Moves between states:
j591: w>j456, g>j817
j512: w>j309, g>j858
j981: w>j76, g>j987
j809: w>j95, g>j754
j581: w>j513, g>j107
j368: w>j813, g>j581
j896: w>j670, g>j188
j568: w>j284, g>j42
j135: w>j291, g>j456
j95: w>j228, g>j339
j592: w>j239, g>j970
j902: w>j592, g>j897
j188: w>j646, g>j210
j655: w>j394, g>j821
j42: w>j734, g>j309
j987: w>j858, g>j809
j228: w>j803, g>j116
j803: w>j655, g>j821
j679: w>j210, g>j394
j754: w>j754, g>j972
j181: w>j107, g>j568
j107: w>j970, g>j42
j104: w>j228, g>j655
j291: w>j591, g>j656
j942: w>j821, g>j778
j351: w>j42, g>j512
j239: w>j897, g>j574
j309: w>j636, g>j76
j456: w>j817, g>j902
j337: w>j591, g>j813
j817: w>j902, g>j239
j63: w>j809, g>j419
j76: w>j803, g>j734
j74: w>j581, g>j76
j970: w>j636, g>j351
j858: w>j63, g>j95
j116: w>j339, g>j136
j594: w>j368, g>j74
j475: w>j987, g>j63
j972: w>j809, g>j803
j778: w>j896, g>j702
j574: w>j337, g>j368
j394: w>j135, g>j591
j419: w>j754, g>j611
j813: w>j74, g>j239
j847: w>j394, g>j291
j136: w>j778, g>j228
j210: w>j847, g>j821
j670: w>j702, g>j646
j611: w>j896, g>j228
j339: w>j611, g>j104
j656: w>j817, g>j592
j702: w>j188, g>j679
j636: w>j309, g>j475
j646: w>j679, g>j655
j284: w>j181, g>j734
j821: w>j136, g>j896
j513: w>j181, g>j970
j734: w>j512, g>j636
j872: w>j74, g>j594
j897: w>j872, g>j337

The rows follow the links: the fewer symbols apart two states are, the more alike their rows tend to be.

Rows of some states; one shown again gets a slightly different row:
j95
-36 2 35 7 -17 16 9 -6 -2 -20 31 -1 27 -3 3 -17 43 1 6 2 -9 -23 10 -9 -13 -3 -8 1 38 -15 -13 -6 9 -17 11 -33 -1 3 6 27 -26
j63
-28 22 20 0 -16 -13 20 35 32 -19 47 10 3 -9 3 -12 16 -3 5 20 -14 -6 -14 -10 1 -23 18 15 6 6 -21 4 -8 -25 18 -23 4 -19 12 34 -15
j309
6 -4 5 21 24 -16 25 27 4 12 11 5 -17 -16 0 10 26 -12 -40 31 -12 2 -15 29 13 16 -27 33 -1 8 18 7 -16 -12 35 15 -5 -2 36 0 11
j902
19 20 -17 -6 -3 -15 -5 -25 -11 -24 -24 -6 -21 37 31 -5 -13 -22 17 0 -17 -1 7 23 20 -2 10 -30 -13 2 40 -15 11 48 -4 -12 1 4 1 1 2
j847
8 -4 5 11 -3 -12 -25 -3 -18 5 -3 -20 -12 36 -3 -10 5 25 -16 -5 15 19 -27 10 -28 -19 7 -46 -24 3 -4 -20 -5 -15 -48 22 1 -22 -15 -3 17
j594
6 -6 -14 -29 -12 30 -5 -4 -3 20 15 -10 11 -8 -7 4 -4 18 9 -52 29 -9 -20 -9 12 3 -7 48 -11 4 -6 29 -13 12 -6 6 -16 4 -34 -19 14
j368
11 2 -16 -34 -11 21 -3 -3 -2 17 12 -5 17 -6 -4 3 -6 16 21 -55 26 -15 -9 -13 14 -1 7 46 -8 -6 -3 26 -6 17 -4 -6 -14 7 -38 -16 13
j656
15 16 -14 1 2 -22 -4 -19 -17 -20 -24 -8 -23 47 30 -16 -1 -10 9 8 -18 5 2 26 5 -11 12 -43 -10 3 32 -21 11 36 -24 -11 6 -9 -2 11 4
j107
14 -21 -9 20 34 0 21 17 26 23 -29 20 15 -45 -11 -5 11 20 -9 2 -7 -17 26 13 -16 10 25 15 14 -15 -9 13 17 -8 3 -27 4 7 -7 27 22
j228
-23 -15 29 9 -8 36 -5 -38 -26 -10 -4 -14 27 -3 -2 -6 28 1 2 -5 0 -16 23 -9 -13 23 -35 -11 43 -11 -4 -9 16 2 8 -11 0 20 8 2 -26
j670
-8 4 -13 -14 -5 -23 -19 17 14 -4 15 17 15 -5 -19 34 -41 -16 18 -14 13 21 25 -26 -4 -30 20 -22 -28 -5 3 -15 -15 -12 -1 17 10 17 5 -33 -6
j188
-3 -3 -12 -11 -7 -23 -24 19 15 -3 15 11 11 1 -24 36 -37 -9 15 -13 19 26 17 -24 -10 -29 22 -27 -34 -1 -3 -19 -19 -18 -10 25 9 12 2 -31 0
j210
3 -7 -9 0 -4 -19 -31 8 -8 9 6 -6 4 18 -18 17 -24 8 -6 -9 23 31 -8 -13 -24 -26 10 -37 -34 4 -8 -20 -15 -25 -39 39 2 -9 -7 -24 11
j655
0 -26 14 10 -7 19 -32 -28 -34 7 -10 -27 1 11 -12 8 -4 11 -15 2 20 19 -11 -11 -26 16 -34 -33 -3 2 -15 -11 -2 -22 -26 46 2 -2 -4 -29 -6
j896
-13 -5 -13 -17 -2 -8 -23 -3 8 -10 1 17 22 -8 -20 40 -39 -25 21 -4 6 22 38 -33 3 -12 5 -20 -10 -2 2 -20 -7 -3 8 21 8 26 17 -34 -22
j136
-13 -16 15 2 -5 31 -12 -41 -26 -10 -19 -7 22 -5 -5 11 1 -14 7 1 1 -7 36 -15 4 25 -39 -11 31 -8 6 -12 12 11 16 10 2 34 13 -21 -30
j581
12 -15 -13 -17 9 21 10 8 15 34 -8 7 20 -31 -16 -3 4 28 8 -44 20 -21 2 -5 -7 3 19 43 7 -16 -15 28 8 0 -8 -22 -11 7 -32 3 21
j568
16 -22 -2 33 36 -1 17 10 25 19 -36 15 6 -39 -12 -4 8 19 -19 22 -5 -14 23 14 -14 13 14 8 14 -11 -15 11 21 -12 -3 -19 7 4 -4 30 17

Each walk starts at a row. The symbols on each line, taken left to right, move it on to the next state.
Answer with the state's row; about right is enough.
-2 -14 -11 -10 5 8 -16 -22 -9 -4 -22 3 0 -9 -11 33 -42 -30 6 10 5 19 25 -20 13 19 -26 -7 -5 9 7 -6 -2 9 19 39 6 25 19 -41 -17
w g w w	-4 1 -14 -12 -2 -25 -22 16 15 -6 11 18 13 -2 -20 32 -39 -13 19 -11 16 24 22 -23 -2 -30 22 -24 -30 -6 3 -18 -17 -13 -5 22 9 13 6 -31 -4
g g w w	10 5 -1 7 -2 -15 -21 -16 -20 -4 -15 -23 -22 45 16 -20 8 14 -9 4 1 12 -22 23 -17 -13 7 -53 -16 2 9 -21 6 5 -41 6 2 -18 -12 8 16
16 -16 -7 14 28 0 17 12 30 24 -30 18 21 -37 -10 -9 7 23 0 -8 -1 -21 25 4 -18 4 30 16 13 -18 -14 14 24 -6 -6 -37 7 10 -15 30 16
g g	8 -4 -2 31 36 -20 31 30 20 7 -10 19 -5 -24 -1 4 27 -11 -31 33 -20 -7 9 31 4 8 -6 20 10 -8 19 0 -4 -10 31 -10 2 8 29 17 13
g g	-30 18 27 5 -15 -13 22 34 20 -12 52 8 10 -7 3 -7 38 -5 -2 9 -10 -12 -10 3 -3 -20 8 13 10 -5 -2 -7 -16 -26 19 -28 -2 -8 20 26 -10
14 8 -22 -42 -14 19 -6 -9 -5 10 8 -5 5 8 2 2 -14 6 25 -54 19 -11 -11 -5 24 0 6 37 -9 0 14 22 -6 28 -1 -7 -17 8 -29 -22 14
g w w	11 -5 -17 -34 -13 29 -5 -9 -10 21 11 -13 5 -1 -3 6 -9 13 10 -51 24 -5 -24 -5 21 7 -7 50 -12 8 1 32 -15 22 -1 6 -14 2 -29 -23 13
g g g	2 -10 5 8 11 7 12 17 -12 23 16 -6 -19 -9 -3 6 19 -1 -40 16 1 9 -35 12 9 25 -40 46 2 16 -1 23 -23 -12 28 32 -14 -10 15 -14 10
-2 0 12 26 18 -18 28 35 14 3 16 8 -7 -19 0 8 34 -13 -38 28 -18 -1 -10 29 11 5 -17 26 1 -1 14 -2 -19 -18 35 -1 -1 3 36 13 4
w g w g	-6 -21 -1 2 2 15 -25 -30 -23 1 -20 -7 -1 -3 -12 24 -30 -15 -4 12 12 20 10 -22 1 23 -38 -12 0 5 -7 -3 -2 1 7 50 2 15 11 -42 -17
g w g	-4 -3 -10 -11 -6 -21 -26 17 9 2 16 10 15 2 -20 30 -31 -2 10 -17 22 23 8 -23 -15 -31 17 -27 -34 -3 -7 -16 -18 -23 -19 28 9 5 -2 -27 4
11 -15 -1 33 42 -15 27 21 17 20 -22 15 -4 -30 -5 0 19 -1 -39 34 -17 -7 8 25 -3 19 -8 26 10 -7 5 6 6 -13 19 -4 4 4 20 16 14
g g g	10 -12 4 30 30 -10 32 27 7 17 -8 7 -14 -26 -6 3 26 -3 -40 36 -12 -2 -9 27 1 21 -21 29 5 5 8 8 -12 -16 30 11 -3 -3 28 9 10
g w g w	-4 -18 13 11 -2 30 -7 -23 -24 3 -17 -20 -17 -11 -8 -3 -10 0 -19 28 6 11 -17 -11 2 40 -51 9 13 19 -22 15 4 -11 12 42 -4 -6 5 -20 -11
-26 -7 32 4 -11 28 -4 -28 -17 -12 3 -12 32 0 -3 -8 39 6 11 -12 -1 -23 29 -6 -13 9 -25 -11 41 -18 -4 -12 16 -2 2 -25 4 22 1 11 -28
g	-20 -20 32 11 -9 34 -11 -35 -30 -4 -7 -19 30 2 -5 -11 40 9 -2 -11 5 -16 18 -5 -15 17 -34 -13 41 -15 -3 -11 16 -5 -3 -8 1 18 -1 0 -22
w g w w	-30 -6 29 -2 -15 25 -6 -27 -6 -21 3 4 31 -9 -4 -3 10 -9 21 0 -7 -19 35 -26 -8 9 -15 -16 41 -11 -14 -10 21 -3 11 -22 7 20 7 11 -37
15 12 -11 3 -8 -10 -16 -21 -26 -6 -17 -20 -24 51 24 -18 1 8 4 -7 0 10 -19 21 -9 -9 13 -47 -12 4 21 -23 5 20 -37 0 -4 -15 -14 5 13
g g w	17 16 -30 -34 -11 6 -3 -24 -13 -3 -7 -5 -8 25 22 3 -21 -13 35 -34 0 -4 -2 4 36 -1 6 16 -11 4 33 8 -1 52 3 -10 -8 9 -19 -22 7
g g w	8 -5 -11 -28 -6 28 -4 -1 -6 31 11 -9 12 -11 -9 6 -2 17 4 -45 26 -6 -23 -7 13 8 -12 54 -7 4 -8 32 -14 10 -2 11 -17 0 -27 -20 17
19 14 -13 5 -2 -13 -11 -25 -22 -18 -23 -13 -24 47 31 -16 3 -1 6 -1 -12 11 -10 26 -1 -7 13 -45 -11 7 27 -27 8 28 -29 -7 1 -11 -4 6 11
g w w	14 22 -23 -32 -8 1 -5 -21 -7 -14 -14 -4 -9 23 26 1 -22 -13 37 -29 -7 -10 8 8 34 0 12 1 -11 0 38 2 3 53 6 -18 -5 13 -12 -12 5
g w	14 16 -25 -38 -15 9 -7 -21 -14 -1 0 -8 -4 31 18 0 -17 1 30 -49 7 -5 -6 5 23 -7 10 11 -13 0 29 8 -2 48 -11 -6 -12 7 -26 -17 13
